The rows lie along a hidden order. The number after each row says roughly how far along it the row is, from 0 to 12. A new part has a new order.
In the rows, zero is written as 128.
[140 128 130 123 117 136 136 130 133 128 134 127 123 134 133 119 130 135
 127 122 128 130 133 127 129 127 131 127 123 127 124 125 118 128 132 131
 117 127 124 139 126 124 129 130 128 124 133 119 125 255 124 131 130 121
 138 134 134 131 134 134 137 132 125 131 127 129 122 115] => 7
[130 127 127 128 133 142 127 128 129 128 130 124 125 129 130 127 128 130
 128 129 128 128 128 158 128 129 129 127 126 129 127 128 129 129 128 129
 128 128 133 123 128 128 136 128 160 129 129 127 128 138 130 127 128 128
 132 129 129 128 122 126 130 131 128 129 128 129 126 125] => 12
[133 130 130 125 121 135 135 128 132 128 130 127 139 131 129 122 131 134
 128 123 127 130 133 129 129 130 130 127 124 127 125 127 122 128 129 130
 128 128 129 255 126 126 129 130 128 127 131 123 126 123 125 129 130 130
 134 132 129 132 131 134 141 125 126 129 127 128 123 119] => 0
[136 132 129 125 126 137 133 129 131 129 140 123 121 131 128 123 130 132
 127 124 128 130 128 129 129 127 130 127 159 127 125 126 122 129 129 130
 136 127 126 150 127 125 130 129 129 121 133 119 126 133 126 131 129 122
 134 132 130 131 144 133 134 192 127 130 127 127 123 121] => 1
[139 129 129 123 116 133 136 130 133 129 137 130 123 132 129 121 130 134
 127 122 127 131 130 128 129 130 131 126 127 126 124 125 120 130 133 132
 128 129 127 255 127 125 164 130 134 123 132 122 125 129 124 129 129 124
 140 134 130 133 181 133 137 127 126 131 128 128 123 118] => 1
[135 131 129 128 128 134 132 138 132 129 126 132 117 131 131 124 129 132
 127 125 128 130 131 125 129 131 130 127 127 126 127 143 123 151 132 129
 134 128 127 143 127 126 131 131 128 132 131 123 126 137 123 138 129 123
 135 131 132 131 131 135 133 144 126 130 128 127 124 122] => 10
[135 130 131 126 125 141 133 139 130 129 127 128 123 130 127 124 130 133
 129 126 128 129 132 128 128 128 129 128 125 127 127 128 125 130 129 130
 135 127 124 145 127 127 130 127 126 147 130 125 128 125 124 129 129 128
 128 130 129 131 127 211 133 127 127 129 129 126 125 127] => 9
[141 132 128 125 105 129 128 130 131 128 131 124 123 131 123 122 129 132
 128 124 133 130 131 128 129 125 129 128 128 127 126 126 124 129 130 129
 125 128 191 134 127 126 131 129 128 132 132 123 127 119 123 129 129 131
 135 133 134 129 136 178 139 129 127 129 128 128 125 125] => 4
[151 137 130 126 113 135 125 128 130 128 135 133 127 131 128 123 129 131
 128 125 139 129 134 129 129 129 130 127 126 127 126 126 121 129 130 129
 121 126 136 150 127 126 129 129 130 181 131 123 126 137 125 130 129 127
 133 132 127 130 133 130 132 127 127 130 126 129 125 121] => 1
[137 129 130 124 121 130 136 130 131 129 128 126 129 131 127 126 129 132
 128 123 128 129 132 131 129 128 130 128 124 126 126 127 123 130 135 130
 120 128 125 146 127 126 130 129 127 189 132 123 127 123 124 135 129 131
 134 131 132 134 133 135 132 128 127 130 130 128 124 122] => 6
[138 130 131 127 120 133 133 131 131 131 132 126 136 130 128 123 130 133
 129 124 128 131 126 127 129 128 130 129 132 128 126 125 123 130 132 130
 124 130 130 135 127 126 142 130 127 126 133 127 126 135 126 129 130 129
 134 132 128 131 239 124 135 131 127 130 130 129 125 121] => 5
[137 128 129 124 128 210 134 129 132 128 131 127 123 132 128 122 130 133
 129 126 128 130 133 134 129 128 129 128 129 126 125 124 123 131 131 133
 129 126 123 154 126 126 128 130 137 125 132 122 125 125 125 129 130 125
 134 133 129 134 128 127 136 130 126 130 127 127 123 121] => 8

[132 131  73  55 149 143 100 147 128  93 189  97 129 115 112 129 153] => 9
[149 123 125  87 137 142 123 133 115  99 213 124 127 121 123 121 166] => 6
[138 128  61  50 155 152 109 153 123  88 201 118 130 115 115 126 178] => 8
[150 124 157  89 134 142 130 128 128 115 200 125 128 120 123 122 156] => 5
[145 125 153  95 130 140 130 130 129 117 226 124 127 122 119 122 162] => 5
[146 126 157 110 136 143 121 129 133 108 204 102 131 118 115 126 148] => 6
[129 132  67  60 148 142 102 143 130  92 177  85 133 114 109 131 148] => 9
[145 125 165 106 134 140 131 127 133 115 204 108 130 118 118 125 144] => 6
[139 129  78  60 148 141 105 150 124  86 206 111 130 115 115 128 169] => 8
[156 123 145 103 136 138 133 129 124 112 212 144 125 126 125 121 166] => 5
[149 126  75  63 150 140 111 139 120  93 224 127 128 115 120 123 183] => 7
[139 135  99  77 142 140 108 131 131  95 181  88 134 114 106 134 148] => 8
[150 123 135 138 127 140 139 125 127 119 197 102 124 130 128 121 144] => 4
[131 132  72  69 146 136 106 146 130 104 181  87 130 114 113 132 140] => 9
[134 126 181 202 106 116 160 103 127 158  85 169 125 140 148 125  99] => 0
[146 125  88  61 151 143 120 143 120  86 251 135 128 118 121 124 190] => 7
[139 130 163 113 128 143 134 123 141 116 174  71 134 113 113 130 119] => 6
[125 130  49  36 151 145  96 158 127 103 200  80 128 119 112 131 153] => 12
[152 124 148 107 136 138 130 130 131 112 208 118 127 121 119 122 160] => 5
[150 124 179 117 123 140 140 120 136 128 180  99 127 130 118 123 128] => 5
[137 128 117  76 145 141 117 135 134  98 200  98 134 115 110 130 134] => 7
[138 130  87  85 146 143 113 140 125  79 199 100 131 115 115 128 162] => 7
[139 125  83  75 151 145 114 149 117  85 255 141 129 114 122 121 197] => 7
[147 122 130 105 139 142 124 135 123 113 230 138 126 121 119 120 167] => 5
[147 126 122  86 140 143 120 136 127  99 221 118 129 118 116 124 160] => 6
[145 123 157 113 136 135 141 123 124 126 182 146 120 133 132 119 149] => 4
[135 132 128  88 139 140 115 134 139 109 171  84 134 114 112 134 125] => 8
[124 129  37  40 150 146  92 159 125  98 184  87 127 118 112 132 154] => 12
[125 127  29  18 154 145  91 164 122  94 214  96 126 119 112 130 174] => 12
[144 120 110  95 136 140 131 134 117 109 235 181 119 132 130 117 187] => 4
[143 126  25  52 151 141 114 148 119  89 233 132 129 117 118 125 190] => 7
[157 121 115  85 137 141 131 135 118 104 220 164 122 126 126 117 176] => 5
[146 124 159 102 128 135 133 129 124 113 218 138 124 124 124 122 161] => 5
[144 129 222 231 108 109 179  92 125 150  80 195 130 134 148 122 116] => 0
[150 124 161  96 127 139 137 125 129 111 218 118 127 125 125 123 151] => 5
[154 123 132 108 128 130 135 131 114 123 199 179 117 140 135 116 178] => 4
[153 120 107  73 142 140 129 138 117  99 255 163 125 124 125 116 198] => 5
[146 121 155 116 133 135 140 123 120 118 149 160 120 133 132 119 152] => 4
[143 132  91  89 147 140 111 141 129 105 184  92 133 116 113 130 145] => 8
[144 129 123 102 141 143 122 139 129 103 200 104 129 117 116 126 154] => 6
[150 125 175 112 129 141 139 122 135 110 176 104 129 119 126 127 136] => 5
[146 121 155 131 131 131 143 125 119 127 157 179 119 135 135 119 154] => 3
[131 134 106  73 143 143 110 140 142 100 164  76 135 106 112 133 135] => 9
[131 127 220 207 108 119 155 104 132 163  60 146 126 142 138 127  93] => 1
[138 130  78  69 142 143 110 140 125  93 211 117 131 115 118 127 171] => 7
[160 128  47  49 161 140 106 152 116  85 204 129 128 116 117 123 194] => 8
[126 132  69  57 149 144 100 152 127  91 197 106 130 116 113 131 153] => 10
[152 122 176  93 137 140 135 123 123 113 222 140 122 126 124 120 165] => 5
[131 134 127  79 138 144 114 136 138 112 138  62 135 113 112 135 135] => 9
[149 126 141 108 139 138 127 130 130 102 182 109 130 118 118 122 147] => 6
